Each row of numbers belongs to one of the objects below and depends on some of the facts about them. Some rows are named. Which object is each other row?

Some objects and their rows:
j838: [-11  -1   6  -4  -6  -5  -6  -7   9 -11   1   4  -5 -14   8   3  -3  -5
   4   0   0 -13   0   4   3   2 -12 -16  -2  -9   2  -6  -3   0]
j20: [ -1   3  -4  -1   2  -5   0   4 -11   6   1   2   2   5  -8   3  -1   2
  -7  -6  -1   3   0   4  -3  -7   8   9   5   4  -3   8  10  -3]
j706: [  5   9  -7  -5  -5   4   8  11   4   3   9 -10   4   8   8  11   8  12
 -16  -4  -3  -1  -6  -8  -7 -20   8   5   5   5 -10  10  14   7]
j341: [ -3  -5   2   1   1   4   0  -7   3  -3  -3  -1  -4  -3   9  -2   8  -2
   8   1  -4  -2   0   1   6   6  -7  -5  -1  -6   3  -7 -12  -2]
j851: [  4  -2   3 -25   4   8  -6   9 -15  20  -4   1  10   8  -8  -2  18  -1
   8 -12  -1  -5   9   3   7 -10  -5  15   5  15 -20   9  -4  -3]
j475: [ 17  12   0  -9   0  -1 -11   5  -2   0  -5 -12   6  -1 -13  -4 -12   1
 -21   0  18  12   7  -1   5   7  11  12 -17  14  -1  14  11   7]
j697: [-20  -5  -3  -9  -1  20  -2 -16   9 -12  -1   5  16  -6  -2  -5  -4 -11
  -3  17  -7  -7 -13   0   2   3   4  -4  -4  -6  19 -12 -10 -10]
j225: [ -4   3  -1  -4  -1  -4  -4   5 -10   7   1   3   1   1  -8   3   3   2
  -2  -7  -1  -1   0   5  -5 -12   3   5   6   6  -5  11  12  -2]
j781: [  0   4  -2  -2   0  -4   1   6  -7   8   2   0   4   4  -6   6   1   3
  -6  -6  -2   1  -1   1  -6 -10   7   7   5   3  -5   8  12   0]
j618: [  6  -9   6  24  -6   1   1   0   9   3  10  -6 -10  -2   4  -5  -4   4
   8  11   0 -12  -2  -6  18  12  -8  -7   2  -4  -5 -15  -5  -7]
j221: [  3   1  -4   3   2   0   6  -2   4 -10  -4   6  -3  -1  14  -3  -5  -1
   7   5   4   8   2  -1   9  10  -6  -8   0  -5   8  -9 -13   2]
j997: [  6   8  -6  -4   6  -7   4  10  -9   5   0   9   6   7  -5   1 -12   1
  -3  -3   7  10   4   2   0  -4   8   6   6   7  -2   6   9   1]
j254: [ -3   4  -3  -3   1  -4  -1   5 -10   7   3  -2   3   4  -4   7   3   3
 -10  -9  -3   1   0   2  -7 -11   7   5   5   2  -5   9  11   1]
j313: [ -6   6   8   6   1   0  10  -8  -5   5  -7  -6  -7  -2  -9   9   2  -3
   2  -3   9  12   1  -1 -19   0  10  24   6   0 -11  12  18 -15]
j673: [-13  -8   9  -1   4  18   4  -5  13  -6   0   5  15  -6  -5  -1  -7 -16
   9  10  -8  -8  -9 -11  -8   5   0  -8 -10  -9   3 -17 -12  -1]
j790: [ 8  6 -7 -3  5 -6  4 11 -8  5 -1 10  5  6 -5  1 -9  2 -1 -3  6 10  3  1
 -1 -5  7  7  5 10 -1  7  9  3]
j188: [  0   2   4  -2   2  -1   2   5  -7   9   0  -1   5   1 -11   5  -2  -3
  -2  -7   2   2   2   0  -6  -5   6  11   3   5 -10   8  11  -2]

Some facts about the objects:
ζ: refers to; Λ: belongs to class
j113 Λ:b
j119 ζ:j847 Λ:b
j146 Λ:b
j15 ζ:j475 Λ:a
j157 ζ:j15 Λ:a
j161 ζ:j146 Λ:b
j167 Λ:b
j171 ζ:j337 Λ:a
j172 Λ:b
j181 Λ:b
j186 Λ:a
j188 ζ:j767, j6 Λ:a
j196 ζ:j426, j847 Λ:b
j2 ζ:j337 Λ:b
j20 ζ:j959, j417 Λ:a
j202 ζ:j999, j739, j217, j468, j172 Λ:b
j21 ζ:j365, j569, j861 Λ:b
j210 ζ:j569, j51, j825 Λ:b
j217 Λ:b
j22 ζ:j51, j113 Λ:a
j221 Λ:b
j225 ζ:j532 Λ:a
j227 ζ:j237 Λ:b
j233 ζ:j528 Λ:b
j236 ζ:j475 Λ:b
j237 ζ:j760 Λ:a
j239 ζ:j99 Λ:a
j240 ζ:j381, j90 Λ:a
j242 Λ:b
j254 ζ:j612 Λ:a
j259 ζ:j697, j337, j475 Λ:b
j26 Λ:b
j261 ζ:j475, j171 Λ:b
j267 ζ:j583, j242 Λ:a
j279 ζ:j161 Λ:b
j280 ζ:j171 Λ:b
j282 Λ:b
j283 ζ:j21, j825, j15 Λ:b
j290 ζ:j236 Λ:b
j300 ζ:j577 Λ:a
j303 ζ:j867 Λ:a
j306 ζ:j365, j337, j890 Λ:a
j313 ζ:j83, j146, j890 Λ:a
j314 ζ:j369 Λ:b
j321 ζ:j369 Λ:a
j322 ζ:j988 Λ:a
j323 ζ:j655 Λ:b
j337 Λ:a
j341 ζ:j851 Λ:b
j360 ζ:j26 Λ:b
j363 ζ:j861 Λ:a
j365 ζ:j15 Λ:b
j369 Λ:b
j381 ζ:j655, j569 Λ:b
j397 ζ:j532, j290 Λ:b
j407 ζ:j860 Λ:b
j41 ζ:j313 Λ:a
j412 Λ:a
j417 ζ:j181 Λ:a
j418 ζ:j360, j242, j254 Λ:b
j424 ζ:j337, j369 Λ:a
j426 ζ:j113, j551 Λ:a
j436 Λ:b
j438 ζ:j300, j462 Λ:a
j443 ζ:j655 Λ:a
j455 Λ:a
j462 ζ:j567, j236 Λ:a
j468 Λ:b
j473 ζ:j412, j71, j282 Λ:b
j474 Λ:b
j475 Λ:a
j477 ζ:j52 Λ:b
j483 ζ:j83 Λ:b
j51 ζ:j217, j99, j935 Λ:b
j52 ζ:j949 Λ:a
j520 ζ:j567, j306 Λ:b
j528 ζ:j171 Λ:a
j530 Λ:b
j532 ζ:j337, j171, j15 Λ:b
j55 ζ:j85 Λ:a
j550 Λ:a
j551 ζ:j236 Λ:b
j552 ζ:j171 Λ:b
j566 ζ:j912, j171 Λ:b
j567 ζ:j474, j847, j837 Λ:a
j569 ζ:j475 Λ:b
j577 Λ:a
j583 ζ:j261, j236 Λ:a
j589 ζ:j673 Λ:a
j595 Λ:b
j6 ζ:j146, j475, j113 Λ:b
j603 ζ:j323 Λ:a
j612 ζ:j236 Λ:a
j618 ζ:j655, j739 Λ:b
j629 ζ:j52 Λ:a
j636 ζ:j381 Λ:b
j655 ζ:j236, j935 Λ:a
j659 Λ:b
j66 ζ:j475 Λ:a
j673 ζ:j752, j577, j306 Λ:b
j684 ζ:j221 Λ:b
j685 ζ:j283 Λ:a
j697 ζ:j577 Λ:b
j70 ζ:j181 Λ:a
j700 ζ:j697, j181 Λ:b
j706 ζ:j236 Λ:a
j708 ζ:j83 Λ:a
j71 ζ:j306, j760, j369 Λ:a
j728 ζ:j365 Λ:a
j739 ζ:j475 Λ:b
j752 Λ:b
j757 ζ:j739, j113, j890 Λ:a
j760 Λ:b
j767 ζ:j673, j6, j15 Λ:b
j769 ζ:j455 Λ:a
j77 ζ:j935 Λ:a
j78 ζ:j337, j790 Λ:b
j781 ζ:j290 Λ:a
j785 ζ:j90 Λ:b
j790 Λ:a
j792 ζ:j90 Λ:b
j797 ζ:j851 Λ:b
j824 ζ:j15 Λ:a
j825 Λ:b
j83 ζ:j595 Λ:a
j837 ζ:j186, j550, j26 Λ:b
j838 ζ:j520, j300, j171, j552 Λ:b
j841 ζ:j577 Λ:b
j847 ζ:j618, j752 Λ:a
j85 ζ:j225, j612, j552 Λ:a
j851 ζ:j15 Λ:a
j860 Λ:a
j861 Λ:a
j864 ζ:j237 Λ:a
j867 ζ:j577, j323, j306, j935 Λ:b
j871 ζ:j21, j71 Λ:b
j88 Λ:a
j887 ζ:j426 Λ:b
j890 ζ:j475 Λ:a
j9 ζ:j760 Λ:b
j90 ζ:j475, j26 Λ:a
j912 ζ:j997, j51 Λ:a
j917 ζ:j589 Λ:a
j930 ζ:j436 Λ:b
j935 ζ:j577 Λ:a
j949 ζ:j259 Λ:a
j954 ζ:j337 Λ:a
j956 ζ:j867, j236 Λ:a
j959 Λ:a
j975 ζ:j577, j306 Λ:a
j982 ζ:j550 Λ:b
j988 ζ:j530 Λ:a
j99 ζ:j15 Λ:a
j991 ζ:j217, j959 Λ:b
j997 Λ:a
j999 ζ:j236 Λ:b

Rows to name:
No name comes twice in this set of rows, the named rows included.
[  3  -4   9  10   3   3   5  17 -11  12   5   4  12  -3 -12   9  -6  -5
   0 -17  -6   3  -2  -9  -6  -8   9  -8  -5  -2 -17   5  12  10] => j567
[ -2  -7  12  -9   2  14   2  -5   5   2  -7  -2   1  -6   7  -2  13  -7
  17  -2  -2  -4   4  -4   8   8 -12  -1  -4  -4  -9  -7 -17  -3] => j767
[-17  -5  -2  -7   0  16   0 -13   9  -9   0   3  13  -5   2  -2  -5 -11
   0  15  -5  -7 -11  -3   3   4   1  -6  -3  -6  13 -14 -10  -7] => j841
[  8   1  -4   2  -1  -6  -2  10   2   5   0   7  -4   5 -20  -8   3   5
   5   0  -4   2   0   4 -23 -14   2   7   0  12   4  12  11   6] => j424
[  5   1  -4  -1   6 -11  -2   9  -4   8   4   2   1  10 -12  -1  -3  -1
  -4  -5  -3  -1   3   3 -17  -7   9  10   1   3  -4   4   6   5] => j321
[-11  -7  -2   1  -2  15   1  -9  16  -5   6   1  10  -1  -1  -5  -7  -8
   3  22  -8 -15 -12  -5   0   4   1  -2  -2  -7   9 -18 -10  -9] => j867
[  5   1  -6  -5   8 -14   0  -3  10  -8   0   3  -5   8  14  -5  -7  -5
   5   5  -1   1   7   2  -7  12  -5  -3  -4 -10   8 -14 -20   8] => j760
[  1   8   0  -7 -17 -12 -12   9   8  -5  -1  19  -9 -14 -23  -6  -4   4
  10  -2   7 -11   2  11 -16 -22 -12  -8   5  16   2  22  27   3] => j171
[ -7   6   3   2   2  -3   9  -6  -9   5  -4  -2  -6   0  -6  10   2   0
   0  -4   7  10   1   2 -13  -3   9  20  11   1  -9  11  16 -13] => j83
[-5 -5  7  8 -2  4  4 -7  5 -5 -2 -3 -6 -7  9  1  2 -2  7  0 -3  0 -2 -3
  3  8 -6 -8 -4 -9  2 -8 -7 -2] => j887
[  5  -3  12  16   3   2   5  17 -10  13   6   4  11  -3 -15   9 -11  -4
   3 -11  -3   0  -3  -9  -3  -4   7  -4  -2  -1 -19   2  13   5] => j847

The same objects again, as new rows of numbers:
Some rows with their names:
j685: [-20   6  -1   3  10  14 -12  -5   6  -2  -7  25   2  12  13   9  -7  10
 -28   5   1  -9  -3  -5   0   8 -10 -10  15  14]
j767: [ -8 -23  -6   2   9  -3   0  10  10   5   6  -5   8  10  -6 -13 -10 -12
   2 -20 -25  10  -8   2 -14   2   8  10 -12  -8]
j443: [ -6  24   2   9 -16   8 -10 -13   1   7 -14   7  -2  11  -2   9   7  23
  -4 -10  16   1  -6 -15   5  -1 -12 -21  11   5]
j22: [-14   9 -11   9  -4   9   3 -12   8   9 -19  17   3  11  -5  16   1  22
 -27 -15   9 -18  -8  -1  -2  -8 -12 -14   1  11]
j6: [ -6 -23 -11  -1   1  -8  -1   6   9   1  -5 -14   2   0  -6  -9  -8 -16
   3 -16 -16  10 -13   5  -8  -2  12   9 -20 -11]
j567: [  9  23   2  -8 -24  18  -1 -19 -13  12 -14   6   5   6   8  12   7  13
 -10  -8  -4 -17   5   3   5 -12   4 -12  21   7]
j225: [ -6  23  -1  -4  -1  12  -9 -14  -9  21  -1  13   9 -16   3   8 -12  11
 -11  13  23 -16  12   7  -6  -5 -10  -5  10   8]
j66: [-14   5   1   1  -3   6 -20 -16  -6   8 -16  16  -3   2   5  16  -7  11
 -17  -4  16  -8  -7  -4  -5  -5  -9 -17   4   5]
j181: [ 24 -14   7 -11  -7 -20  31  22  -8 -10  23  -7 -20 -20 -15  -6  19 -27
 -12   0  -1   5   9 -16  10  17  13  18 -27 -10]
j119: [ 12 -10  -4   7 -13  -3  12   7  10   6   5 -20  11  17  -6  -8   5  -8
  17 -24 -27  15  -2  -6  -6  -9  11   5  -5  -6]
j864: [  8  10  18  21  20   8  11 -17  -9 -25 -18  17   0  10   5   5  13  25
  -4  24   5 -13  -5  21  12   8  -9 -10  27  14]
j956: [-10  25   7  11 -11   9 -10 -17  -1  12 -15   7   5  11  -7  10   3  25
  -2 -10  18  -2  -4  -8  -6  -6 -13 -18  11   4]
j708: [-13  -9  -9  -3   2  -3 -12 -19 -10 -11 -40  24 -10  -7   1   4  -5  12
  -1  -7   8 -36 -19  19   6 -18   0 -15  -1  -7]
j369: [ 12 -14  21  -8  14 -10   4  17  -8 -13   8 -27  -1 -17  -4 -20  -3 -19
  10  22  -7  18  10  17  15  32  13  23   3  -5]
j52: [ -3  10  15  -9  -3  -3 -17  -8 -28  -3   3  24 -21 -16   6   0  10   2
 -10   7  27 -22   0 -16  -5  10  -7 -15  11 -15]
j438: [  1  25   6   6 -15  15   3 -15 -10  20  -9  13  11   9   0   8   3  23
  -5 -13   2 -14   1  -1 -10 -12  -7 -16  15   2]
j851: [-21  12 -10 -16   6  14 -14  -4   6   2  -7  24  -3  -4  12   0 -12   6
 -31   9   2 -22  10  -3   9  12  -9  -2  14  10]

Which object is each row?
No name comes twice in this set of rows, the named rows included.
[-14   6  -5  11  -1   5  -5 -15   2   4 -29  18   3  12  -6  15  -2  21
 -15 -18   8 -16 -16   5  -1 -13 -11 -18  -1   3] => j757
[-10  17  12  10  -3   9  -1 -13 -13  12 -15  19   8  13  -5  -3   5  23
 -16 -15   3 -13  -8  -1 -12   8  -9 -12  15   3] => j975
[ -5  20  12  -7  -5  10  -9  -8 -15   8 -21   8   0  -4  -1  -6   0   9
 -16   1   7 -16  -1   9   5  20   0  -6  15   3] => j306
[  3   0   1   3  -8 -10   1  17  12  -1   8 -25  -1   4  -8 -18   3  -7
  17 -13  -4  27  -3 -17   2  13   6   6  -4  -4] => j323
[ -5  17  12   3   7  11  -7 -13 -19  12  -5  24   7  -8  -3   3  -8  15
 -15   6  19 -17   0   7 -17   3  -8  -9  14  -1] => j954
[ 13  -5   3   4  -4   2   7   7  -5  11  13 -17  18  11  -6 -11  -5 -13
  15 -14 -25  16   1   8 -15  -2  14  14  -4  -7] => j520
[  3 -18  16   6   6 -11   2   8  -7   7  19  -3   1  -1 -10  -7  -4 -16
  10 -15   0  21  -6  -9 -29   5   7   2 -16 -18] => j259
[  4 -22   8  10   9 -14   1  11 -14  -7  29   7 -11  -4  -1 -12   9 -15
  23  -6   2   8  -7 -13 -30   3   6  -4 -16 -27] => j477
[-11  20  -3   2   1   8   1  -7  11  13  -5  15   3   0  -2  12  -9  18
 -29   0  21 -15   9  -1   3   2 -16  -4   5  13] => j912
[ -1  11  23   9  16  12   1 -12 -12 -11 -21  12   4   7   3   0   2  20
 -14  17   5 -10  -4  18   7  21  -4  -8  25   9] => j71
[ 16 -17  -4  -4  -8   2  -6  -3  -3   1  18 -23   0   1  12  13   1 -26
  19   2 -14  27   4   0  -1 -22  16  -1  -8  -1] => j360
[ -6 -17  -7 -13   9  -2  -6  24  18  -9  14 -20  -3   2   0 -10  -7 -25
  -8   3 -14  23   7 -10  12  22   8  20  -9   6] => j825
[ -3  30   4  -8 -20   9 -12   0  -1   8 -18  -2  -8  -1  -3  -6   9  13
 -19  -3  19  -8   4 -15  20  18  -1  -8  13   7] => j935

